[128 = 0]
[131 146  98 153 115 205 123 140 119 136 252  89 114 164 116 152  93] : <77>/(42)
[135 147 192 121 128 149 128 160 115 149 116 165 120  72 132 109 133] : <71>/(42)
[102 112 142 164 153 123 123 141 134 130 146 154 132 135 156 120 120] : <74>/(42)
[119  90 111 116 154 108 164  86 130 115 104 140 129 108 172 120 168] : <74>/(45)
[137 106 118 106 132  87 123 115 150 123 105 145 117 113 152 117 150] : <67>/(45)
[207 113  85 143 134 161 132  99 142 122 135 138 140 155 147 107 118] : <67>/(44)
[ 88 138 136 140 128 150 132 141 133  78 129 159 139 122 102 131 109] : <71>/(42)
[128 127 117 205 129  93 138 115 150  71   4 182 137 103 121 125 152] : <71>/(45)
[150 131 164 120 125  98 131 127 117 148 128 152 133 124 160 109 111] : <74>/(42)
[139 137 167 132 116 147 129 127 122 106 129 153 130 116 144 119  95] : <71>/(42)
[121 136 151 104 144 127 133 109 143 108  88 139 137 119 131  69 138] : <71>/(42)
[144 111 212 137 126 184 165 142 115 119 195 166 135 128 149 123 104] : <74>/(42)
[138  97  70 157 118 219 123 131 123  96 230 116 140 152  96 164 110] : <77>/(42)
[118 122 125 128 134 113 136 138 158 123  71 124 130 102 133 125 166] : <67>/(45)
[141 133  36 128 139 177 134 125 137  64 172 117 117 121 108 161 163] : <77>/(45)
[124 111 163 143 131 112 116 157 124 139 122 160 161 157 170 109 116] : <67>/(42)
[135 150 178 115 117 148 170 133 126 104  53 161 150 120 134  93 100] : <71>/(42)
[145  70  40 156 109 248 109 131 137  42 252 131 135 163 108 184 146] : <77>/(42)
[131  95  74 142 124 195 143 157  90 126 204 151 120 124 152 175 119] : <77>/(42)
[135 136 183 136 129 130 142 145 115 176  81 157 126 111 137 121 113] : <71>/(42)
[122 101  92 139 165  90 128  85 150  86 138 133 112 114 127 140 175] : <67>/(45)
[137 123 113 116 135 205 142 100 143  86 115 155 115 107 130 117 145] : <71>/(45)
[126  92  65 121 131 193 167 124 151 107 173 126  79 125 141 144 119] : <77>/(45)
[173 121 157 146 134 148 119 149 133  81 145 165 105 121 138 122 117] : <71>/(42)
[138  61 122 132 111 122 132 136 131 129 146 144 151 140 146 114 120] : <71>/(42)
[129  96 135 168  97 124 126 132 138 125 147 155 127 109 161 125 114] : <74>/(42)
[118 104 103 138 116 175 119 135 127 118 232 122 134 169 110 150 135] : <77>/(42)
[122  90 143 120 136  29 134  90 126 128 139 165 118 131 152 132 150] : <74>/(52)
[133 142 196 128 119 123 138 168 116 126  75 166 125 108 136 113 135] : <71>/(42)
[148 170 191 137 128 150  85 118 110 120 115 156 126 134 124  75  63] : <71>/(42)
[137 103  35 134 102 136 131 119 140  95 187 120 117 137 111 166 167] : <77>/(45)
[126 118 151 118 141 108 133 105 153  53  57 150 146 137 108  86 160] : <71>/(45)
[143 117 160 144 115 110 140 161 146 138  93 150 126 121 155 109 102] : <67>/(49)

[130 108 172 108 140  96 190  56 126 117 157 146  97 131 134 106 152] : [28]/<9>
[146 116 122 107 129 109 129 122 110 150 172 163 109 112 136  58 126] : [25]/<9>
[201 115 123 107 151  90 110 113 106 141 152 154 122 117 127  78 104] : [25]/<10>
[ 98 128 120 145 119 166 127 149 120 141 136 154 184 147 114  76 115] : [35]/<9>
[141 125 127 100 132 125 116 132 106 143 168 140 110 132 138  84  84] : [25]/<10>
[149 133 118 118 101 111 122 105 118 138 125 216 191 120  93 100 150] : [28]/<7>
[116 122 163  87 113 105 140 120 125 132 116 210 180 125 109  65 139] : [28]/<9>
[123 123 145  90 124 110 127 132 125 152 152 188 119 111 129  78 138] : [25]/<9>
[114 118 126  84  93  92 128 114  96 125 128 199 174 158  80  96 139] : [28]/<9>
[144 117 112 128 127 146 107 173 101 131 122 154 138 150 103  85 114] : [29]/<10>
[136 114 101 125 119  81 105 172 107 132 161 174 106 110 127  46 124] : [29]/<9>
[178 124 141 127 112  54 142  91 128 144 126 168 167 127  86  95 151] : [28]/<9>
[ 91 112 121 115  80  93 122 128 112 147 120 199 128 149  83 110 164] : [28]/<9>
[129 132 152 115 121  98 122 112 112 148 135 182 166 109 102 101 133] : [28]/<9>
[118 156 129 130 131  95 145 148 122 150 155 137 115 112 153  63 126] : [25]/<9>
[139 120 108 141 118 179 122 147 131 142 144 147 145 143 118 125 111] : [35]/<7>
[135 121 128 106 127  95 123 130 148 144 160 177 142 113 110  95 124] : [25]/<9>
[147 129 142 136 128 128 149 168 124 134 160 170 131 116 130  49 141] : [29]/<9>
[130 123 120 133 136 131 120 170 108 151 143 171 121 126  99  61 116] : [29]/<9>
[134 136 154 114 124 144 135 136 124 140 146 194 183 112  70  75 148] : [28]/<9>
[115 120 109 145 121 187 123 172 141 102 114 137 151 149 124  90 115] : [35]/<10>
[ 95 153 135 130  98 178 101 176 108 141 100 184 192 134  90  77 114] : [35]/<9>
[148 121 123  97 141 118 118 118 111 131 140 141  95 118 136  94 117] : [25]/<6>
[110 137 127 123 126 161 121 153 113 138 139 173 160 148 106 110 125] : [35]/<9>
[ 97 113 140 117 148 113 118 165 128 134 144 149 116 119 159  91 107] : [25]/<9>
[124 130 113 119 133 131 114 137  98 118 140 128 124 146 125 104 111] : [29]/<10>
[131 145  73 122  88 166  93 200 109 168 164 197 150 145 127  58 100] : [29]/<7>
[113 133 109 132 106 203 104 174 141 132 144 170 197 138 115  98 119] : [35]/<9>
[168 120 109 115  90 126 132  32 107 125 150 185 205 149 100 138 131] : [28]/<7>
